Moves between elements:
Pev: se>Vek, ze>Raz, na>Vum, ki>Bav, ve>Vil, zu>Tov
Puv: se>Rul, ze>Dob, na>Dem, ki>Vuv, ve>Sor, zu>Kes
Vuv: se>Vak, ze>Buz, na>Sur, ki>Puv, ve>Lak, zu>Mal
Dob: se>Gak, ze>Puv, na>Diz, ki>Buz, ve>Pid, zu>Guz
Tev: se>Leg, ze>Lev, na>Dab, ki>Dut, ve>Rek, zu>Rar
Mal: se>Dab, ze>Ref, na>Leg, ki>Kes, ve>Nid, zu>Vuv
Sev: se>Kes, ze>Vil, na>Dut, ki>Dab, ve>Raz, zu>Rul
Vum: se>Lon, ze>Dun, na>Pev, ki>Nat, ve>Kop, zu>Ver
Tik: se>Tum, ze>Kos, na>Lak, ki>Lis, ve>Sur, zu>Bek
Kos: se>Ges, ze>Tik, na>Rig, ki>Giv, ve>Sof, zu>Lut
Kal: se>Dut, ze>Nad, na>Kes, ki>Leg, ve>Bak, zu>Dem
Vef: se>Lev, ze>Leg, na>Ref, ki>Nad, ve>Lut, zu>Sof
Dun: se>Bak, ze>Vum, na>Raz, ki>Rek, ve>Dut, zu>Bup
Rul: se>Puv, ze>Gak, na>Ton, ki>Vak, ve>Moz, zu>Sev
Vil: se>Guz, ze>Sev, na>Kop, ki>Nen, ve>Pev, zu>Gak
Nav: se>Nid, ze>Bav, na>Rek, ki>Raz, ve>Dab, zu>Guk
Tum: se>Tik, ze>Ges, na>Guk, ki>Bup, ve>Rar, zu>Rek
Leg: se>Tev, ze>Vef, na>Mal, ki>Kal, ve>Bek, zu>Sur
Bav: se>Vom, ze>Nav, na>Nat, ki>Pev, ve>Nen, zu>Luz
Luz: se>Rig, ze>Guk, na>Ges, ki>Tov, ve>Far, zu>Bav
Diz: se>Sez, ze>Dem, na>Dob, ki>Sof, ve>Giv, zu>Nad
Rek: se>Bek, ze>Nat, na>Nav, ki>Dun, ve>Tev, zu>Tum
Vak: se>Vuv, ze>Far, na>Rar, ki>Rul, ve>Guk, zu>Dab
Bak: se>Dun, ze>Lon, na>Kup, ki>Bek, ve>Kal, zu>Lis
Vom: se>Bav, ze>Nid, na>Lut, ki>Vek, ve>Ref, zu>Rig
Lut: se>Nat, ze>Bek, na>Vom, ki>Lon, ve>Vef, zu>Kos
Nat: se>Lut, ze>Rek, na>Bav, ki>Vum, ve>Lev, zu>Ges
Nid: se>Nav, ze>Vom, na>Bek, ki>Kup, ve>Mal, zu>Lak
Ref: se>Nen, ze>Mal, na>Vef, ki>Guz, ve>Vom, zu>Buz
Dab: se>Mal, ze>Nen, na>Tev, ki>Sev, ve>Nav, zu>Vak
Sof: se>Sek, ze>Sur, na>Buz, ki>Diz, ve>Kos, zu>Vef
Kup: se>Raz, ze>Vek, na>Bak, ki>Nid, ve>Kes, zu>Sor
Kop: se>Nad, ze>Dut, na>Vil, ki>Lev, ve>Vum, zu>Sez
Far: se>Buz, ze>Vak, na>Sek, ki>Gak, ve>Luz, zu>Nen
Dem: se>Ton, ze>Diz, na>Puv, ki>Sur, ve>Lis, zu>Kal
Gak: se>Dob, ze>Rul, na>Sez, ki>Far, ve>Tov, zu>Vil
Vek: se>Pev, ze>Kup, na>Lon, ki>Vom, ve>Guz, zu>Pid
Rig: se>Luz, ze>Lak, na>Kos, ki>Pid, ve>Buz, zu>Vom
Raz: se>Kup, ze>Pev, na>Dun, ki>Nav, ve>Sev, zu>Moz
Guk: se>Lak, ze>Luz, na>Tum, ki>Moz, ve>Vak, zu>Nav
Ges: se>Kos, ze>Tum, na>Luz, ki>Ver, ve>Sek, zu>Nat
Lak: se>Guk, ze>Rig, na>Tik, ki>Sor, ve>Vuv, zu>Nid
Nen: se>Ref, ze>Dab, na>Lev, ki>Vil, ve>Bav, zu>Far
Kes: se>Sev, ze>Guz, na>Kal, ki>Mal, ve>Kup, zu>Puv
Sez: se>Diz, ze>Ton, na>Gak, ki>Sek, ve>Ver, zu>Kop
Nad: se>Kop, ze>Kal, na>Guz, ki>Vef, ve>Lon, zu>Diz
Sor: se>Moz, ze>Pid, na>Lis, ki>Lak, ve>Puv, zu>Kup
Sek: se>Sof, ze>Rar, na>Far, ki>Sez, ve>Ges, zu>Lev
Ver: se>Giv, ze>Bup, na>Tov, ki>Ges, ve>Sez, zu>Vum
Sur: se>Rar, ze>Sof, na>Vuv, ki>Dem, ve>Tik, zu>Leg
Bek: se>Rek, ze>Lut, na>Nid, ki>Bak, ve>Leg, zu>Tik
Tov: se>Pid, ze>Moz, na>Ver, ki>Luz, ve>Gak, zu>Pev
Bup: se>Lis, ze>Ver, na>Moz, ki>Tum, ve>Ton, zu>Dun
Moz: se>Sor, ze>Tov, na>Bup, ki>Guk, ve>Rul, zu>Raz
Lis: se>Bup, ze>Giv, na>Sor, ki>Tik, ve>Dem, zu>Bak
Giv: se>Ver, ze>Lis, na>Pid, ki>Kos, ve>Diz, zu>Lon
Ton: se>Dem, ze>Sez, na>Rul, ki>Rar, ve>Bup, zu>Dut
Lev: se>Vef, ze>Tev, na>Nen, ki>Kop, ve>Nat, zu>Sek
Dut: se>Kal, ze>Kop, na>Sev, ki>Tev, ve>Dun, zu>Ton
Rar: se>Sur, ze>Sek, na>Vak, ki>Ton, ve>Tum, zu>Tev
Lon: se>Vum, ze>Bak, na>Vek, ki>Lut, ve>Nad, zu>Giv
Pid: se>Tov, ze>Sor, na>Giv, ki>Rig, ve>Dob, zu>Vek
Buz: se>Far, ze>Vuv, na>Sof, ki>Dob, ve>Rig, zu>Ref
Guz: se>Vil, ze>Kes, na>Nad, ki>Ref, ve>Vek, zu>Dob

The rows follow the links: the fewer symbols apart two elements are, the more alike their rows tend to be.

Each row is also shifted at random along 5 hidden directions that mean nothing.

Each row, then its element:
[-14  -3 -15  11   2  21  -7  19  29 -14  -6 -16 -28   4  -3  22   4  -3 -10  -3 -19  19   4  -2  30 -11   6   5  10   6  -5   3  -6   2 -11 -12 -19  11   4 -15  -6   7   8  -4  -4 -11 -15  10  12   7 -10]; element Luz
[  4   4  -5 -11  -3   9 -21  13   2  -9 -19   3 -11  -4 -26   6   3  -1 -13   9  -2   8   5  -3   3   4  13   0  -6   6  -8  -5 -10  -6 -15 -19  -8  -7  -6  24  -4  12   5  -7 -13   4  -8  -3   1   2  -4]; element Bek
[ 35 -15  -9 -10   3  25 -20 -14  31  -4 -10   0 -24  -7 -24   4  15  26 -11  10   2  13   3  -2   4  -1  -6   0  -3  13 -24  -5 -14 -11   4 -22   0  -2 -11  27  -1   3   0   9 -21 -10 -11   9   5   9  -9]; element Sof
[-16   8  20   3   5  -7  21 -12 -26  14   4   4  30  -1   5  -1 -10  -3   0   6  -1 -12   0  -2  -8  -5  -9   5 -10   0  10  -2 -21  -4   6   9  -2   1  17   8   8   1  -2   1   8   6   6   6  -1  -5  -7]; element Dut
[-13  -3  -8 -27   0 -17  -7  -2  27 -17   4   3   8   8  -7 -25  -3 -10  -2   7  -2  -4  -2  22  -7   9  19  -1  16 -16  39  -6 -33  -3   0 -12  11 -10   3   7 -13  -2   4  -8  -4  -7 -14 -29  -1  16   5]; element Lut
[ 43  -3   3  -3  15   4  11 -27  11   8  13  -5   7   1   2  -4  11  25  -4   0  10   3  -2  -2   3   7 -15 -11   6  -8  -4  -1 -22  -1  19  -3   1   1  -8   6   2  -9 -12   4  -2  -7   2   0  -2   7  -9]; element Dob
[ 27 -16  -9 -12   6  -4   4 -16  39   8  15  -1   5   9   7 -18  16  11   0   5  -3  -5  -2  23 -10 -13  -8   4  16  -8  22  -8 -29  -2   9  -3  11 -11   6   3  -5  -4  -3  19  -4 -18  -2 -15   1   1   7]; element Sek
[ 36   3   6  -1   4   3   1 -15   9  10  -2   0 -11  16  -2  -9  -4   3  -1   1  -8  -7 -14   6  -3 -10  -8  17   7  -7   8  -8   6 -12  12   9  16  -9   1  -2   5  -3 -10   7   5 -10  -9  -5  -1   3   6]; element Kop
[ 15   3   0   6  -8   6   0   3 -17  -4  -3  -4   5 -16   2   9   2   4   3   0  12  17   6 -21   3   6   2 -15 -22   7 -24   5   5   8   5  -5 -10  13 -10   9   3  -3  -5  -1  -3   8  10  12  -9  -9  -6]; element Sor
[-14  19  -3   3 -13   8 -21  22  -3  -8 -17  -1 -21   2 -20   7  -9 -10  -1  -6   0   7  -8 -11   4   6  15   2   0  -3 -13   3  23   0 -11  -7  -6  -8  -5   4 -10  10   2 -12   3   5  -2  -5  -2   2   9]; element Kup
[-11  10   6  25   7   6  11   8 -14   2  -4  -9  14 -18   7  25  -1  -1 -11   0   2  17   7 -23  21  -7  -5 -11 -23   8  -7   5 -28   8  -8  -3 -26  22   9   0   9   7   6  -4   6   1  -5  19   2 -10 -22]; element Moz
[-14  10  -2  -4   3 -14   2  15  -5  -3  -4   4   2   3   2  -2   1 -10   4   3   1  -6   9   0   2  10  10  -2   8  -4  11  -1  -2   3 -11   5  -4  -4  -2 -12  -6   2   8 -13   4  15  -2  -1   0   4   3]; element Nid
[  1  -9   0   8  12   1   1   5  16  -6  -3  -8  -7   3  15   5   8  -2  -3   4  -4   9   8   7  24 -11   5   9  13  -3  15   4  -8  -1  -7   6  -1  15   1 -27  -3   9   2   8   6  -8 -16  10   9   2 -13]; element Ges
[  1  -7   3   3  -6   9   8  -8 -14   7   4   7  22 -15   5  -6  -1   9  -1   1  14  -4 -10  -2 -17  -8 -10 -10 -21   2  -6   1 -10   7   6  -4   4   1   9  31   5   3  -5  12  -3  -6  15  -4  -8 -15   4]; element Ton
[ -8   0   9   4   1   8  11 -15 -21   6   2   5  -2  -4  -8   6 -10   3  -1  -3   2  -3  -3 -11  -4   7  -8   8 -16  10 -11  -1  15 -11  12   7   2   4 -10   7  13  -9 -10  -6  -1   6  -1  11  -2   7 -14]; element Nad
[ 51   3 -17  -2  -4  10 -28  18  30  -4 -16  -6 -23   9  -5  -1  18   7  -2   1  -3   8  -1  14   0  -7   7  -2  15   0 -11   0   2  10 -14 -15   5 -16  -6   0 -12  14   8   9 -10 -12  -4  -6  -1  -8  24]; element Guk
[ 30 -15  -9 -21  -3   0   7 -19   6   9  17  11  15 -12   3  -8  13  20  -1   3   5   0   4   9 -10   4 -16 -13  -5   7  -8  -4 -16  -2  15  -1   3  -3 -16  19   2 -16   0   8 -15  -1   9  -1   1  -2   4]; element Buz
[-26   3   0   4   1   0   4  -1   4   9  15  -2  10   3  13  -3  -1  -2   1  -5   6  -7 -10   2 -10  -6  -8 -11   9  -8  -3   1 -11   7  -1  -3  -5  -7  14   1  -6   5  -3   6   8  -9  16  -6  -5  -5  17]; element Rul
[-14  14  -3  -8  -9   3 -14   3   4   3   2   7  -8   5 -18  -7  -2   1   1  -4  -1 -14 -14   2 -16  14   3 -10   8  -3 -13   3  -3   1   0  -7   4 -26   1  18 -12   4  -4  -6  -1   0   5 -10  -4   5  25]; element Kes
[ 18   3  -2  -4  -8  15  11 -15 -18   9   2   5   8 -12 -13   8 -16   4  -9 -12 -14   8 -11 -11  -5  -7 -18  -1 -29  17 -20  -6   2  -3  17   3  -1  -2 -10  35  15 -10  -6  -4 -18   0   4  -5   3  -4   4]; element Vil

Start, symbols taken left to right, then the element you end at.
Answers are names.
[ 42  19   2  -5  14 -10  10 -13  13  -5   6  -8   6  12  -5 -10   3   7  -5  -2   1   7   1   2   3  10   2   0  15 -17  19  -2 -27  -5   2  -4  -4  -3  -6  -8  -2  -5  -4  -5   4  -3 -15 -10   2  15 -14]
ze zu se zu ki: Nav
[ 13  12  13  -9   8 -17   4  -3  13 -12   5  -6   3  22   5 -12  -5   0   6  -2   7  -5   0  11  -3  10  12  10  21 -26  34  -1  -6  -4   3   3  13   1  -4 -21  -3  -5  -7  -6   9  -5 -15 -13  -7  15  -6]
na ki na ve ve ki: Lon
[ 15  -5   0 -10  11 -12   2  -7  26   6   6   3   1  22  -2 -17   3  -1  -3   4 -10 -16   0  24  -7  -9   1  11  23 -11  26  -5 -22  -7   2   2  13 -14  13  -9  -6  -6   1   5   5  -9  -9 -14  11  10   5]
ve na se na ze zu ve: Sur
[-69 -16  -3   2 -27   0  -4  18 -41 -16  -8  14   7 -30   5  11  -8 -17  12  -6  12   6   6 -16  -2   8  12  -5 -32  17 -18  12  48   6  -4  10   4  16  -4  10  11  -3  10  -9  -2  25  20  10  -8 -15   2]
ki zu zu na na: Lis
[  3   9 -12  -4   4  13  -6  12   2   0 -11  -3   7 -10 -13  14  -2  -5 -15   4 -13  11   7   1   6  -7   4  -8 -11  14  -5 -11 -27   1 -17 -19 -17   1  -3  25  -5  13  15  -9 -12   2  -8  -4  14  -2  -5]
ve zu ze se: Buz
[-10 -11  -5  -7 -23  -3 -17   6  17 -26   0  -4 -19  -1  -5 -17  -1  -5  11  -8  12   3 -16   8 -13   2  16  -4   7 -13   2   7  34   9   3  -4  23   0 -10   5 -12  -1 -11   7  -2  -7   4 -28 -18  -1  27]
na na ze se ve: Ton
[ 26   4 -12 -17   1 -12  -4  -2  20  -8   1   1  -2   5  -8  -9   0   3  -7   1  -2   8   2  14   0   7   9  -4  10  -7  13  -5 -17   0   0  -8   3  -6 -14  -1  -7  -4   7  -6 -10  -3 -10 -17   7  10  -3]
ze zu ve se ve: Guk
[ 41  14  10  -9   7 -17  -6  -1   6  -1  -8  -1   7  14  -4 -15  10   3   3   6  17 -10   4   6 -10   6  13   3  21 -22  21   0  -7  -1  -1  -6   9 -10   0  -7 -10   6  -6  -1   6  -2  -7 -12 -11   0   3]
ki ki ki na ze na se: Nat
[ 38   4   1  -4   9  -6  16  -5  -5   6   4   3  16  -1   8   5  -5   0  -4   5 -11   6  11  -1   8  -8  -8   9 -10   9   9  -8 -20  -3   2   7  -7   9 -12  -1  11  -9   8  -4  -4   6 -15   6  15   0 -19]
se ve ve na ve ve: Lut
[ 31  -6   0  -5  -4 -16  22  -5 -32  21  16  17  30  -7  34  -8   8   3  15  -2  12 -13   4   0 -23  -3 -27  -2 -11   9 -13  -2  29   0  15  24  17  -1  -7  -6  12 -16   4  20   5  11  27   7  -1 -23  16]
se se zu ze se ze se: Dab
[-20 -16   2  -1 -13  -1  -2  11 -13 -16  -1   6  -9 -13  10  10   1  -4   8   2   6   2   7 -10   9   3   5   1  -8   7  -8   3  40   4   0  11   6  15 -14 -11   8  -8   5  -3  -3   8   5   9  -2  -3 -11]
zu zu se ki ze ve se: Dem
[-17  14   0  17 -12   5 -16  24  -2 -12 -21  -7 -27  15  -7   1 -12 -22   4  -6  -5  -5 -10  -2   2  -2  16  12   5  -6  -3   3  40   4 -14   0   6  -1   8  -8  -6  17  -3  -4  10  -3  -5  -1  -8  -1  16]
ki ki zu zu zu zu na: Raz
[-12  -1   9   2  -4   2   7  -7 -19  11   9   2  24 -13   7   2   5  10   2  -6  19  -3  -4  -8  -8   5 -13 -17 -14   7 -18   0  -1   4  11   4  -2   4  -1  13   3  -6  -3   5  -1   5  23   7 -10  -7   3]
na ze ze ve ve ze: Diz
[-36 -11  -2   4 -10  -3  -1  -4  20  -3  12  -2 -12  16  11 -22  -6  -8  11 -11   1 -19 -17  17 -13  -5   5   4  22 -16  12   9  21   7   2   8  21  -3  15 -18 -11   2 -12  12  13 -15  11 -18  -8   3  29]
ve na ve ve na: Ver
